(in the rows, 128 means zero)
Each row is followed by its group and then its class within the group.
[108 159 101 125 202 114 157  97  84 141 109 125 108  79 151 172 118 169
 100 172 130 137 124 134 252 122 128 134 130 170 122 122 147  96 118 163
 133]
(5):H
[140 172 141 123 214 116 154 104  90 149 130 152  91  91 114 129 163 142
 114 161 136 122 117 141 235 120 120 135 143 147 100 146 152 119 127 111
 139]
(5):N
[141 147 132 118 138 123 163 128 102 140 134 153 116 100 136 131 137 162
 118 158 139  81 130 133 199 156 127 135 136 171 119 122 123 123 133 122
 130]
(14):P
[112 166 138 129 154 140 148 100  57 131  93 128 116  79 112 133 179 150
 145 142 129 133 133 101 166 129 134 137 120 142 108 143 156 126 124 136
 139]
(4):E
[132 171  98 122 182 122 186 112  45 133 111 152 128  85 121 156 142 177
 120 176 144 132 127 147 250 121 143 132 119 167  95 118 128  90 124 136
 156]
(5):F
[107 113 124 132 125 120 147 114  85 127 135 122 104  77  99 154 126 152
 129 143 134 119 101 107 177 144 134 149 125 159 118 135 146 122 101 156
 135]
(4):E
[152 159 129 108 159 124 141 132  89 126 166  65 121 107 104 134 141 164
 119 160 146 118 116 116 202 130 129 140 114 181 111 141 135 108 139 125
 141]
(14):Q
[121 131 115 136 152 109 157  96  70 126 121 124  99  78 103 139 166 166
 128 142 159 129 105 131 180 133 129 143 121 195 115 139 126 108 148 127
 134]
(4):U
[128 177 110 128 206 130 156 113 136 103 107 128 142 138 129 116 133 120
 111 132 130 125 114 137 134 113 131 140 134 108 114 155 114 102 133 110
 142]
(5):H
[120 157 131 116 170 124 156  88  96 139 111 144 115  90 132  66 147 149
 113 148 108 117  77 132 209 111 120 141 140 161  96 127 121 115 145 145
 132]
(14):P
[126 139 130 142 153 135 160  94  67 111 116 137 113  73  98 127 168 141
 153 143 136 119 112 137 179 131 118 135 148 150 126 145 181 127 135 143
 114]
(4):E
[100 124 120 127 162 120 150 126  84 140 103 137 100  87 108 183 146 143
 146 130 136 123 188 126 170 183 114 154 127 149 110 135 126  88 116 166
 131]
(4):T
[121 122 101 134 145 131 155  87  76 126 106 147 102  83 113 138 149 159
 131 157 132 117 146 128 184 122 110 134 125 178 110 132 148 117 107 170
 135]
(4):E
[107 125 118 130 131 136 142  96  96 135 117 123 107  84 105 125 153 152
 135 130 137  94 113 137 140 119 139 157 129 170 125 143 146 121 144 149
 132]
(4):U
[123 151 142 128 207 136 163  93 117 142 117 148  88 116 108 116 148 131
 125 149 140 142 113 149 189 116 110 158 154 141 129 158 150 117 148 129
 140]
(5):H
[128 147 137 115 160 123 163 112  67 110 103 142 135  97  88 168 162 127
 135 138 140  86 108 118 153 146 132 140 111 154 101 145 149 112 129 137
 138]
(4):T
[159 165 119 136 172 146 160 115 108 140 117 138 136 122 122 128 134 148
 110 141 139 127 113 118 195 128 135 125 123 150  89 137 128 108 112 121
 140]
(5):F
[125 163 123 113 220 146 159 106  66 130 121 139 109 105 124 124 150 132
  98 162 125 133 118 137 208 114 125 138 142 155  98 157 146 107 130 142
 150]
(5):N
[102 152 143 116 201 109 155  96  83 148 128 131  80  96 169 115 125 151
 115 167 137 116 112 119 252 118 118 133 148 177 148 126 136 130 124 141
 146]
(14):P
[126 168 117 133 203 121 168  96  89 141 118 159 120  92 125 122 140 144
 118 169 132 122 111 128 235 124 121 126 140 161 115 152 119  98 144 144
 142]
(5):N
[131 161 104 123 195 108 165 105  83 133 123 149 135 114 130 133 138 158
 125 156 134 108  97 126 192 106 154 139 128 148  97 134 132 115 122 120
 150]
(5):F
[117 166  91 116 179 128 183 110 100 149 126 126 110 105 129 155 155 159
 125 148 146 125 125 119 175 104 125 140 125 147 129 136 117 111 122 140
 137]
(5):F
[116 110  87 139 147 134 145  71  88 152 122 114 111  80 111 138 161 157
 113 139 135 115 101 122 176 126 140 159  99 159 118 137 138 120 147 158
 131]
(4):U
[142 144 158 134 166 143 163  97  53 116 123 149 107  71 100 156 162 153
 139 147 140  69 111 114 178 122 120 156 125 170  98 137 161 126  97 142
 127]
(4):E
[159 155 130 115 151 124 155  86  96 154 135 136 123 105 117 102 139 151
 119 157 142 104 114 117 203 115 124 135 138 176 103 127 123 122 132 116
 136]
(14):Q
[150 169 142 110 156 125 160 133  76 134 129 166 105  84  96 105 144 149
 116 158 168  98 108 130 199 129 138 131 140 176 102 132 142 134 136 125
 133]
(14):P
[142 141 131 127 147 113 141  98 103 131 121 134 115 100 132 117 128 142
 115 166 134 120 108  80 219 128 132 126 120 172 115 119 129 110 128 148
 130]
(14):Q
[137 153 152 112 144 119 152 134 103 112 122 141 109 121 117 127 134 137
 108 152 143 114 124 119 170 138 130 115 136 173 108 121 124  68 122 122
 127]
(14):P
[137 141 104 155 184 115 145  87 102 143 127 141  97 106 122 112 141 146
 113 179 144 111 130 132 227 117 116 145 134 162 119 138 137 113 128 150
 136]
(14):V

Each row is followed by its group and then its class within the group.
[125 138 141 128 130 137 135 127 134 129 114 138 119 137 125 117 126 121
 112 135 124 123 130 132 132 132 123 121 125 126 121 134 127 131 121 142
 126]
kome:purud
[124 132 128 134 120 136 140 132 121 126  96 136 119 136 121 103 133 119
  99 122 104  97 138 135 122 117 130 140 134 138 132 135 118 127 144 148
 156]
kome:Faror
[124 133 135 127 128 135 130 129 121 140 111 142 119 125 124  96 136 118
 110 126 130 108 139 148 116 131 130 128 122 136 108 150 123 129 142 137
 150]
vomez:Pul
[125 134 129 124 129 143 136 128 126 135 109 138 129 139 125 119 135 119
  96 126 137 114 130 130 134 114 128 147 128 129 123 128 119 124 123 153
 135]
kome:purud
[124 134 134 134 124 135 140 127 132 130 101 143 129 134 115 109 129 119
 111 132 125  95 148 138 112 129 119 131 130 132 122 140 125 131 152 146
 144]
kome:Faror
[129 125 121 134 131 138 141 130 122 133 114 137 128 134 130 134 136 123
 115 138 133 113 126 121 131 142 127 127 132 132 126 132 131 129 127 145
 134]
kome:purud
